Here is a tiny trained network, its code and every weight. The questions are about switching its units off for an input and a target symbol, where a switched-off unit gives its printed mean instead of its output.

import numpy as np


def w(rows, s, z=0):
    codes = np.array(rows[::2]) - 128.0
    scale = np.full(codes.shape[1], s)
    scale[-1] = z or s
    return codes * scale


def norm(h):
    return h / np.sqrt((h * h).mean(-1, keepdims=True) + 1e-5)


def f(y):
    return np.maximum(y, 0)


def softmax(a):
    e = np.exp(a - a.max(-1, keepdims=True))
    return e / e.sum(-1, keepdims=True)


def log_softmax(a):
    a = a - a.max(-1, keepdims=True)
    return a - np.log(np.exp(a).sum(-1, keepdims=True))


def net(x, mask):
    ids = ['δεθμστψ'.index(c) for c in x.split()]
    T = len(ids)
    res = E[ids] + P[:T]
    r = norm(res)
    for j in range(3):
        rows = slice(3 * j, 3 * j + 3)
        q, k, v = (r @ M[0][rows].T for M in (Q, K, V))
        z = softmax(np.where(np.tri(T) > 0, q @ k.T / 3**0.5, -1e9)) @ v
        o = O[0][rows]
        res = res + np.where(mask[j], z, o[:, -1]) @ o[:, :-1]
    y = f(norm(res) @ A[0][:, :-1].T + A[0][:, -1])
    res = res + np.where(mask[3:15], y, B[0][:, -1]) @ B[0][:, :-1]
    return log_softmax(norm(res)[-1] @ U[:, :-1].T + U[:, -1])


Q, K, V, O, A, B = {}, {}, {}, {}, {}, {}
E = w([
[100,122,108],'δ',
[134,145,107],'ε',
[219,197,209],'θ',
[92,128,212],'μ',
[115,136,107],'σ',
[90,125,210],'τ',
[146,146,254],'ψ',
],0.0067)
P = w([
[121,128,87],'0',
[160,100,91],'1',
[230,170,167],'2',
[119,171,90],'3',
[64,65,178],'4',
[170,77,92],'5',
[179,177,189],'6',
[83,255,70],'7',
[76,53,166],'8',
[193,28,88],'9',
[164,210,183],'10',
[101,232,71],'11',
[85,25,163],'12',
[106,233,69],'13',
],0.0055)
Q[0] = w([
[73,84,154],'head 0',
[129,112,177],'head 0',
[165,119,164],'head 0',
[165,64,128],'head 1',
[74,46,131],'head 1',
[150,248,139],'head 1',
[123,121,161],'head 2',
[139,125,154],'head 2',
[143,110,160],'head 2',
],0.016)
K[0] = w([
[130,160,124],'head 0',
[156,144,124],'head 0',
[159,105,101],'head 0',
[145,82,154],'head 1',
[185,81,128],'head 1',
[69,249,122],'head 1',
[90,107,108],'head 2',
[101,122,102],'head 2',
[112,99,96],'head 2',
],0.017)
V[0] = w([
[180,209,150],'head 0',
[7,180,138],'head 0',
[118,149,127],'head 0',
[9,82,122],'head 1',
[122,85,255],'head 1',
[246,205,129],'head 1',
[15,101,103],'head 2',
[57,109,100],'head 2',
[120,150,73],'head 2',
],0.0066)
O[0] = w([
[202,202,161,142],'head 0',
[196,123,105,129],'head 0',
[148,167,76,133],'head 0',
[27,144,145,126],'head 1',
[129,247,97,1],'head 1',
[255,114,95,147],'head 1',
[147,160,171,116],'head 2',
[147,176,147,124],'head 2',
[174,152,118,152],'head 2',
],0.0057,0.0047)
A[0] = w([
[81,53,174,147],'neuron 0',
[111,93,3,87],'neuron 1',
[180,124,53,199],'neuron 2',
[27,150,217,94],'neuron 3',
[136,70,185,22],'neuron 4',
[13,51,145,31],'neuron 5',
[182,29,54,179],'neuron 6',
[19,62,82,36],'neuron 7',
[201,93,105,116],'neuron 8',
[45,229,205,10],'neuron 9',
[178,5,31,174],'neuron 10',
[152,64,196,2],'neuron 11',
],0.0058,0.0034)
B[0] = w([
[181,176,159,193],'neuron 0',
[112,75,120,176],'neuron 1',
[215,132,120,181],'neuron 2',
[146,153,1,164],'neuron 3',
[82,109,179,147],'neuron 4',
[159,218,217,159],'neuron 5',
[109,113,41,236],'neuron 6',
[132,137,213,162],'neuron 7',
[134,212,132,167],'neuron 8',
[37,65,76,154],'neuron 9',
[81,76,68,254],'neuron 10',
[64,95,185,150],'neuron 11',
],0.0067,0.0061)
U = w([
[170,72,136,250],'δ',
[191,136,100,138],'ε',
[73,24,246,124],'θ',
[66,178,123,4],'μ',
[58,183,117,64],'σ',
[210,191,129,81],'τ',
[115,171,200,167],'ψ',
],0.011,0.0037)

Each question gives the input, a string of symbols that net reads in full, and the target symbol t.
The units are the heads (3 rows each of Q, K, V and O) and the neurons (one row each of A and B). Each row of codes is followed by its name. A weight is (code - 128) times the scale printed after its matrix; where a second scale follows, it is the last column's (O, A, B and U).
mask holds one flag per unit, heads first, then neurons. A switched-off unit (its flag False) gives its mean, the last column of its rows in O or B, instead of its output. The means were averaged over made-up inputs and are rounded, as every weight is.
A unit's drop is (log p(t) with every unit on - log p(t) with that unit switched off) / (log p(t) with every unit on - log p(t) with every unit switched off).
The circuit of an input: a set's keep is (log p(t) with only the set's units on - log p(t) with every unit switched off) / (log p(t) with every unit on - log p(t) with every unit switched off). Starting from the 12 units with the biggest drops (on a tie, the unit counted first), units are removed one at a time, each time the one whose removal leaves the highest keep (on an exact tie, the one counted first), for as long as the keep stays at least 0.8.
units of the circuit, in order: the units of the circuit, biggest drop first
most important unit: the unit with the biggest drop
top k neurons: the k neurons with the biggest drops, biggest first
heads that matter: for each layer, one digit per head in row order, 1 if its drop is at least 0.15 and else 0, layers parted by /
drop of u: that unit's drop, to one decimal
input ψ δ δ, target τ: units of the circuit, in order => [head 1]
input τ σ μ σ σ σ θ, target θ: heads that matter => 110
input θ ψ σ σ θ μ σ δ σ σ ε, target ψ: heads that matter => 100
input ε ψ δ σ δ, target τ: units of the circuit, in order => [head 1; neuron 10]
input σ σ τ σ ε ε τ δ δ ε σ δ σ θ, target ψ: top 2 neurons => [neuron 10; neuron 6]
input ε ε μ ε θ ε ψ σ, target δ: units of the circuit, in order => [head 1; neuron 2; neuron 1]
input μ ε ε σ ψ σ τ ε θ θ, target τ: units of the circuit, in order => [head 1; neuron 10]
input δ σ δ, target ψ: units of the circuit, in order => [head 1; neuron 5; neuron 10]
input δ δ θ ψ, target ψ: heads that matter => 001
input ε δ σ τ σ τ σ, target σ: heads that matter => 010
input ε ψ δ μ ε τ ε σ τ, target σ: top 2 neurons => [neuron 3; neuron 9]
input ε θ ε ε δ, target ε: heads that matter => 010
input δ ψ ε, target ψ: heads that matter => 010
input σ σ σ τ τ μ σ σ ε δ ε, target θ: most important unit => head 0
input σ θ σ ε σ σ σ ε, target δ: heads that matter => 000
input σ σ θ θ σ δ, target θ: units of the circuit, in order => [head 1; neuron 7]
input σ θ θ σ σ σ σ, target θ: heads that matter => 010
input σ ε ε σ θ δ σ σ ε δ τ σ τ, target ψ: top 2 neurons => [neuron 10; neuron 5]
input ε θ σ ε μ τ σ σ σ δ τ ε τ, target ψ: drop of neuron 2 => -0.1
input δ ψ σ σ μ σ δ, target θ: drop of head 1 => 0.4
input θ δ σ σ σ ψ σ σ σ, target τ: drop of neuron 7 => 0.0
input μ τ σ ε μ, target σ: top neuron => [neuron 3]
